Here is a tiny trained network, its code and every weight. The questions are about switching its units off for an input and a class, where a switched-off unit gives its printed mean instead of its output.

import numpy as np


def w(rows, s, z=0):
    codes = np.array(rows[::2]) - 128.0
    scale = np.full(codes.shape[1], s)
    scale[-1] = z or s
    return codes * scale


def norm(h):
    return h / np.sqrt((h * h).mean(-1, keepdims=True) + 1e-5)


def f(y):
    return np.maximum(y, 0)


def log_softmax(a):
    a = a - a.max(-1, keepdims=True)
    return a - np.log(np.exp(a).sum(-1, keepdims=True))


def net(x, mask):
    res = np.array(x, float).reshape(1, 2) / 4 @ E
    u = 0
    for l in range(2):
        y = f(norm(res) @ A[l][:, :-1].T + A[l][:, -1])
        res = res + np.where(mask[u : u + 12], y, B[l][:, -1]) @ B[l][:, :-1]
        u += 12
    return log_softmax(norm(res)[-1] @ U[:, :-1].T + U[:, -1])


A, B = {}, {}
E = w([
[7,253,129,136],'x0',
[90,71,54,109],'x1',
],0.004)
A[0] = w([
[152,149,190,162,72],'L0N1',
[147,147,215,69,74],'L0N2',
[94,192,168,113,82],'L0N3',
[92,152,99,177,144],'L0N4',
[155,152,184,166,74],'L0N5',
[185,187,164,137,58],'L0N6',
[109,184,128,157,78],'L0N7',
[221,225,8,1,1],'L0N8',
[168,149,131,64,94],'L0N9',
[91,177,202,195,98],'L0N10',
[81,83,140,96,105],'L0N11',
[167,75,94,118,158],'L0N12',
],0.0079,0.0092)
B[0] = w([
[119,59,206,188,146],'L0N1',
[72,29,199,172,146],'L0N2',
[159,167,151,102,178],'L0N3',
[144,156,158,114,195],'L0N4',
[137,68,203,189,147],'L0N5',
[106,42,204,229,145],'L0N6',
[140,210,121,86,155],'L0N7',
[2,10,245,22,128],'L0N8',
[123,101,127,123,130],'L0N9',
[69,62,108,139,200],'L0N10',
[98,96,141,127,141],'L0N11',
[114,179,144,129,253],'L0N12',
],0.0092,0.0048)
A[1] = w([
[110,188,66,236,80],'L1N1',
[183,188,160,144,82],'L1N2',
[144,136,123,23,96],'L1N3',
[64,92,89,242,9],'L1N4',
[35,56,26,135,56],'L1N5',
[69,80,28,131,97],'L1N6',
[109,132,211,117,140],'L1N7',
[174,124,68,177,63],'L1N8',
[157,224,129,155,2],'L1N9',
[241,101,81,219,92],'L1N10',
[110,89,63,245,108],'L1N11',
[254,109,79,206,116],'L1N12',
],0.0091,0.0081)
B[1] = w([
[191,39,112,6,135],'L1N1',
[176,43,117,71,165],'L1N2',
[176,50,124,143,151],'L1N3',
[49,31,201,24,131],'L1N4',
[139,70,180,213,173],'L1N5',
[93,114,234,191,175],'L1N6',
[168,70,95,139,254],'L1N7',
[113,201,80,124,130],'L1N8',
[146,22,118,33,134],'L1N9',
[51,207,105,109,210],'L1N10',
[166,28,145,43,150],'L1N11',
[48,203,135,121,233],'L1N12',
],0.011,0.0045)
U = w([
[20,241,79,15,250],'0',
[48,69,248,215,153],'1',
[192,46,87,40,237],'2',
[212,219,12,249,1],'3',
[226,230,22,232,1],'4',
[183,201,12,233,1],'5',
[214,227,51,234,1],'6',
],0.012,0.0092)

Each question gives the input, the list of numbers given to net, and the class t.
The units are the neurons (one row each of A and B). Each row of codes is followed by its name. A weight is (code - 128) times the scale printed after its matrix; where a second scale follows, it is the last column's (A, B and U).
mask holds one flag per neuron, layer by layer. A switched-off neuron (its flag False) gives its mean, the last column of its row in B, instead of its output. The means were averaged over made-up inputs and are rounded, as every weight is.
A unit's drop is (log p(t) with every unit on - log p(t) with that unit switched off) / (log p(t) with every unit on - log p(t) with every unit switched off).
most important unit: the unit with the biggest drop
top k neurons: the k neurons with the biggest drops, biggest first
k most important neurons of layer l: the k neurons of layer l with the biggest drops, biggest first
drop when u is switched off: that unit's drop, to one decimal
input [6,7], class 1: most important unit	L0N12
input [0,-3], class 2: 2 most important neurons of layer 1	L1N11, L1N12
input [-2,2], class 2: top 2 neurons	L0N12, L0N10
input [-6,7], class 1: 3 most important neurons of layer 0	L0N3, L0N4, L0N5
input [2,3], class 2: top 2 neurons	L0N4, L0N10
input [0,3], class 2: top 4 neurons	L1N12, L0N10, L1N10, L0N12
input [3,-2], class 2: top 2 neurons	L1N12, L1N10
input [3,3], class 2: 4 most important neurons of layer 1	L1N12, L1N10, L1N3, L1N6
input [6,8], class 1: top 2 neurons	L0N12, L1N5
input [-8,8], class 0: top 4 neurons	L0N10, L1N10, L1N12, L0N12
input [-5,6], class 1: 2 most important neurons of layer 1	L1N6, L1N5
input [-3,3], class 2: drop when L0N12 is switched off	3.2
input [-5,7], class 1: drop when L1N11 is switched off	0.0
input [-3,0], class 2: drop when L0N12 is switched off	2.3
input [-7,5], class 0: most important unit	L0N10
input [1,-3], class 2: drop when L0N10 is switched off	0.2
